Here is a tiny trained network, its code and every weight. The questions are about switching its units off for an input and a target symbol, where a switched-off unit gives its printed mean instead of its output.

import numpy as np


def w(rows, s, z=0):
    codes = np.array(rows[::2]) - 128.0
    scale = np.full(codes.shape[1], s)
    scale[-1] = z or s
    return codes * scale


def norm(h):
    return h / np.sqrt((h * h).mean(-1, keepdims=True) + 1e-5)


def f(y):
    return y / 2 * (1 + np.tanh(0.7978845608 * (y + 0.044715 * y**3)))


def softmax(a):
    e = np.exp(a - a.max(-1, keepdims=True))
    return e / e.sum(-1, keepdims=True)


def log_softmax(a):
    a = a - a.max(-1, keepdims=True)
    return a - np.log(np.exp(a).sum(-1, keepdims=True))


def net(x, mask):
    ids = ['αβγδεζηθλμξπτφ'.index(c) for c in x.split()]
    T = len(ids)
    res = E[ids] + P[:T]
    u = 0
    for l in range(2):
        r = norm(res)
        for j in range(3):
            rows = slice(2 * j, 2 * j + 2)
            q, k, v = (r @ M[l][rows].T for M in (Q, K, V))
            z = softmax(np.where(np.tri(T) > 0, q @ k.T / 2**0.5, -1e9)) @ v
            o = O[l][rows]
            res = res + np.where(mask[u + j], z, o[:, -1]) @ o[:, :-1]
        u += 3
        y = f(norm(res) @ A[l][:, :-1].T + A[l][:, -1])
        res = res + np.where(mask[u : u + 12], y, B[l][:, -1]) @ B[l][:, :-1]
        u += 12
    return log_softmax(norm(res)[-1] @ U[:, :-1].T + U[:, -1])


Q, K, V, O, A, B = {}, {}, {}, {}, {}, {}
E = w([
[185,116,193,92,20,128,154,181],'α',
[67,151,45,35,163,112,121,178],'β',
[142,214,107,96,217,169,177,84],'γ',
[148,195,94,149,125,1,175,192],'δ',
[137,81,104,100,38,140,37,122],'ε',
[142,26,74,170,167,39,107,94],'ζ',
[202,118,86,23,129,97,183,124],'η',
[226,222,144,107,167,124,89,42],'θ',
[60,227,135,115,102,184,110,186],'λ',
[67,40,100,148,151,114,220,177],'μ',
[74,154,67,182,233,115,99,92],'ξ',
[174,78,90,127,193,143,151,28],'π',
[61,88,76,69,142,205,123,131],'τ',
[155,134,140,161,62,193,203,100],'φ',
],0.016)
P = w([
[203,140,5,149,107,169,114,154],'0',
[155,130,70,138,102,141,123,127],'1',
[134,138,97,129,95,123,123,107],'2',
[117,130,125,124,101,117,126,97],'3',
[99,126,147,119,108,108,127,89],'4',
[83,125,167,109,110,100,132,78],'5',
[58,137,157,96,83,79,136,44],'6',
],0.018)
Q[0] = w([
[198,129,148,117,132,122,198,83],'0.h1',
[212,90,147,170,203,150,114,254],'0.h1',
[57,162,85,31,94,34,199,80],'0.h2',
[149,132,105,129,102,62,88,88],'0.h2',
[183,14,136,101,148,166,125,158],'0.h3',
[75,130,123,138,46,99,177,32],'0.h3',
],0.009)
K[0] = w([
[81,104,109,121,131,113,50,166],'0.h1',
[200,127,29,172,126,207,114,188],'0.h1',
[45,123,254,127,118,101,109,21],'0.h2',
[44,122,159,89,128,184,162,112],'0.h2',
[151,184,99,171,160,141,107,183],'0.h3',
[37,145,238,58,162,44,115,73],'0.h3',
],0.0087)
V[0] = w([
[101,126,130,141,100,2,161,208],'0.h1',
[11,162,111,187,134,173,30,164],'0.h1',
[122,161,76,93,230,157,230,124],'0.h2',
[153,84,97,145,192,34,33,83],'0.h2',
[102,110,143,247,105,149,188,74],'0.h3',
[139,245,160,165,172,108,96,160],'0.h3',
],0.013)
O[0] = w([
[149,171,74,172,208,143,123,178,87],'0.h1',
[75,100,107,140,115,146,8,121,107],'0.h1',
[54,115,92,111,170,126,188,92,254],'0.h2',
[164,112,61,106,125,29,106,101,104],'0.h2',
[129,86,58,207,25,180,174,118,94],'0.h3',
[71,231,126,190,115,80,147,117,66],'0.h3',
],0.014,0.0086)
A[0] = w([
[99,161,137,105,138,182,157,129,90],'0.n1',
[20,131,176,112,114,71,152,114,99],'0.n2',
[141,129,190,113,33,91,121,125,31],'0.n3',
[149,150,96,132,55,133,165,196,119],'0.n4',
[174,82,39,107,95,148,119,155,199],'0.n5',
[205,109,104,200,148,69,105,80,114],'0.n6',
[182,113,106,112,81,93,77,139,63],'0.n7',
[128,149,174,78,127,68,192,103,161],'0.n8',
[49,127,2,151,128,112,67,142,102],'0.n9',
[128,44,98,154,161,231,141,126,254],'0.n10',
[126,171,117,114,198,63,145,192,135],'0.n11',
[128,72,196,111,115,126,164,196,87],'0.n12',
],0.0084,0.0048)
B[0] = w([
[123,117,157,83,224,127,91,143,157],'0.n1',
[139,118,78,206,121,134,118,215,191],'0.n2',
[84,138,164,2,89,172,156,140,128],'0.n3',
[167,170,22,122,65,18,97,145,131],'0.n4',
[230,165,135,119,151,180,105,151,191],'0.n5',
[159,243,169,121,127,175,97,137,141],'0.n6',
[119,165,149,159,241,92,196,200,126],'0.n7',
[92,118,111,163,171,150,166,124,211],'0.n8',
[187,87,96,94,19,237,105,165,187],'0.n9',
[186,188,122,75,128,206,19,159,254],'0.n10',
[154,153,30,199,48,100,56,61,169],'0.n11',
[103,85,209,143,64,72,64,226,144],'0.n12',
],0.0061,0.0074)
Q[1] = w([
[94,120,95,80,145,134,151,77],'1.h1',
[87,99,151,148,148,84,141,93],'1.h1',
[167,191,106,141,198,227,84,70],'1.h2',
[98,96,204,212,55,61,108,135],'1.h2',
[183,170,110,140,208,224,102,117],'1.h3',
[88,128,63,2,98,141,146,130],'1.h3',
],0.01)
K[1] = w([
[63,150,113,127,149,98,199,118],'1.h1',
[112,94,139,40,121,127,142,109],'1.h1',
[127,244,195,91,87,128,133,254],'1.h2',
[173,133,77,198,167,93,89,27],'1.h2',
[135,112,84,113,165,170,122,221],'1.h3',
[142,80,172,214,169,122,131,120],'1.h3',
],0.0086)
V[1] = w([
[105,124,150,149,55,92,127,147],'1.h1',
[148,180,130,116,174,242,126,50],'1.h1',
[103,79,160,188,166,144,126,109],'1.h2',
[104,146,71,104,166,186,143,81],'1.h2',
[55,128,92,37,63,91,162,254],'1.h3',
[81,40,128,171,139,78,139,210],'1.h3',
],0.0094)
O[1] = w([
[155,150,132,106,144,150,110,110,39],'1.h1',
[119,118,143,148,101,101,141,137,253],'1.h1',
[148,129,114,132,132,142,143,115,77],'1.h2',
[115,92,148,170,159,134,106,123,240],'1.h2',
[107,176,114,50,123,119,134,170,171],'1.h3',
[125,62,5,122,121,122,158,227,44],'1.h3',
],0.016,0.0062)
A[1] = w([
[143,190,55,126,150,118,213,60,178],'1.n1',
[101,190,150,21,103,144,165,138,182],'1.n2',
[110,96,225,101,77,168,97,165,79],'1.n3',
[166,188,170,137,55,98,86,174,170],'1.n4',
[123,89,167,138,199,115,190,100,45],'1.n5',
[118,112,190,175,23,91,101,254,52],'1.n6',
[66,192,153,178,86,189,88,195,46],'1.n7',
[141,198,191,81,121,142,164,212,1],'1.n8',
[143,233,48,228,150,59,156,201,85],'1.n9',
[85,157,192,133,117,61,94,66,153],'1.n10',
[110,149,63,103,148,135,84,36,65],'1.n11',
[46,153,154,140,144,131,199,120,131],'1.n12',
],0.01,0.0049)
B[1] = w([
[123,124,104,157,85,106,126,172,255],'1.n1',
[105,93,142,184,114,142,130,188,255],'1.n2',
[153,131,117,187,180,89,155,117,232],'1.n3',
[140,139,51,100,106,101,130,144,179],'1.n4',
[168,134,154,116,104,147,90,165,184],'1.n5',
[92,111,62,68,106,163,123,74,156],'1.n6',
[172,119,117,196,173,112,117,119,175],'1.n7',
[37,198,91,88,106,139,162,111,154],'1.n8',
[116,118,202,75,186,249,123,51,176],'1.n9',
[93,108,98,128,96,83,101,185,234],'1.n10',
[135,199,128,65,120,148,214,116,188],'1.n11',
[198,66,106,172,120,110,72,161,240],'1.n12',
],0.011,0.0061)
U = w([
[113,185,137,64,57,156,153,232,138],'α',
[55,133,107,38,239,63,50,203,54],'β',
[22,59,123,174,136,99,182,162,172],'γ',
[142,192,110,137,216,174,134,103,254],'δ',
[181,101,156,80,71,82,1,198,144],'ε',
[216,70,60,162,169,86,74,127,137],'ζ',
[161,112,180,61,216,59,192,194,104],'η',
[135,159,203,155,97,43,97,93,175],'θ',
[71,151,128,193,110,169,6,198,81],'λ',
[157,52,32,124,143,198,110,242,46],'μ',
[61,132,19,77,62,127,73,79,109],'ξ',
[146,67,138,57,107,120,203,40,48],'π',
[73,58,206,29,158,201,83,100,152],'τ',
[141,130,202,172,60,226,131,122,120],'φ',
],0.0093,0.0033)

Each question gives the input, a string of symbols that net reads in full, and the target symbol t.
The units are the heads (2 rows each of Q, K, V and O) and the neurons (one row each of A and B). Each row of codes is followed by its name. A weight is (code - 128) times the scale printed after its matrix; where a second scale follows, it is the last column's (O, A, B and U).
mask holds one flag per unit, layer by layer, with each layer's heads first. A switched-off unit (its flag False) gives its mean, the last column of its rows in O or B, instead of its output. The means were averaged over made-up inputs and are rounded, as every weight is.
A unit's drop is (log p(t) with every unit on - log p(t) with that unit switched off) / (log p(t) with every unit on - log p(t) with every unit switched off).
The circuit of an input: a set's keep is (log p(t) with only the set's units on - log p(t) with every unit switched off) / (log p(t) with every unit on - log p(t) with every unit switched off). Starting from the 12 units with the biggest drops (on a tie, the unit counted first), units are removed one at a time, each time the one whose removal leaves the highest keep (on an exact tie, the one counted first), for as long as the keep stays at least 0.8.
circuit, biggest first: the units of the circuit, biggest drop first
unit that matters most: the unit with the biggest drop
top k neurons: the k neurons with the biggest drops, biggest first
drop of u: that unit's drop, to one decimal
input μ γ τ φ φ ζ λ, target λ: unit that matters most => 0.h1
input ξ η η, target η: circuit, biggest first => (0.h1; 0.h3)
input δ γ τ γ μ ε γ, target ε: top 3 neurons => (1.n12; 1.n5; 0.n10)
input ε π ξ β, target ξ: circuit, biggest first => (0.h2; 0.n9)
input δ δ φ ζ β ζ μ, target ζ: circuit, biggest first => (0.h2; 0.h1)
input π ζ μ μ, target μ: circuit, biggest first => (0.h3; 0.h1)
input γ λ θ π α φ, target α: circuit, biggest first => (0.h1; 1.n8; 0.h2)
input τ β γ μ ε ξ λ, target ξ: circuit, biggest first => (1.n6; 0.h2; 1.n4)
input γ ζ α γ ζ ξ δ, target ξ: circuit, biggest first => (0.h2; 0.h3)
input ζ ε δ γ, target γ: circuit, biggest first => (0.h2; 1.h1)
input γ γ δ δ α η ζ, target ζ: circuit, biggest first => (0.h1; 0.h2)
input θ γ θ ξ φ μ, target μ: circuit, biggest first => (0.h1; 0.n10; 0.h3)
input τ μ τ λ α, target λ: top 2 neurons => (1.n7; 1.n3)
input α π λ τ ξ γ, target ξ: circuit, biggest first => (0.h2; 0.h1)
input γ δ τ δ δ η, target δ: circuit, biggest first => (0.h1)
input τ ε ε ξ θ δ ξ, target δ: top 2 neurons => (1.n9; 1.n11)
input γ τ δ μ γ, target μ: circuit, biggest first => (0.h3; 1.h3)
input β φ τ α, target τ: top 2 neurons => (1.n6; 1.n1)
input α τ α, target α: top 3 neurons => (1.n8; 1.n4; 0.n12)
input γ μ ε γ π μ τ, target μ: circuit, biggest first => (1.h3; 0.h1)
input ε τ δ γ τ ε τ, target ε: unit that matters most => 0.h2
input ζ μ δ β, target δ: top 2 neurons => (0.n11; 1.n9)
input γ μ γ γ μ α, target α: top 2 neurons => (1.n8; 1.n12)
input ε δ δ, target δ: drop of 0.n5 => 0.0
input π π μ ζ, target μ: drop of 1.n3 => 0.1
input θ ξ α δ, target α: drop of 1.n4 => 0.2
input δ ζ α θ, target α: drop of 0.h2 => 0.6
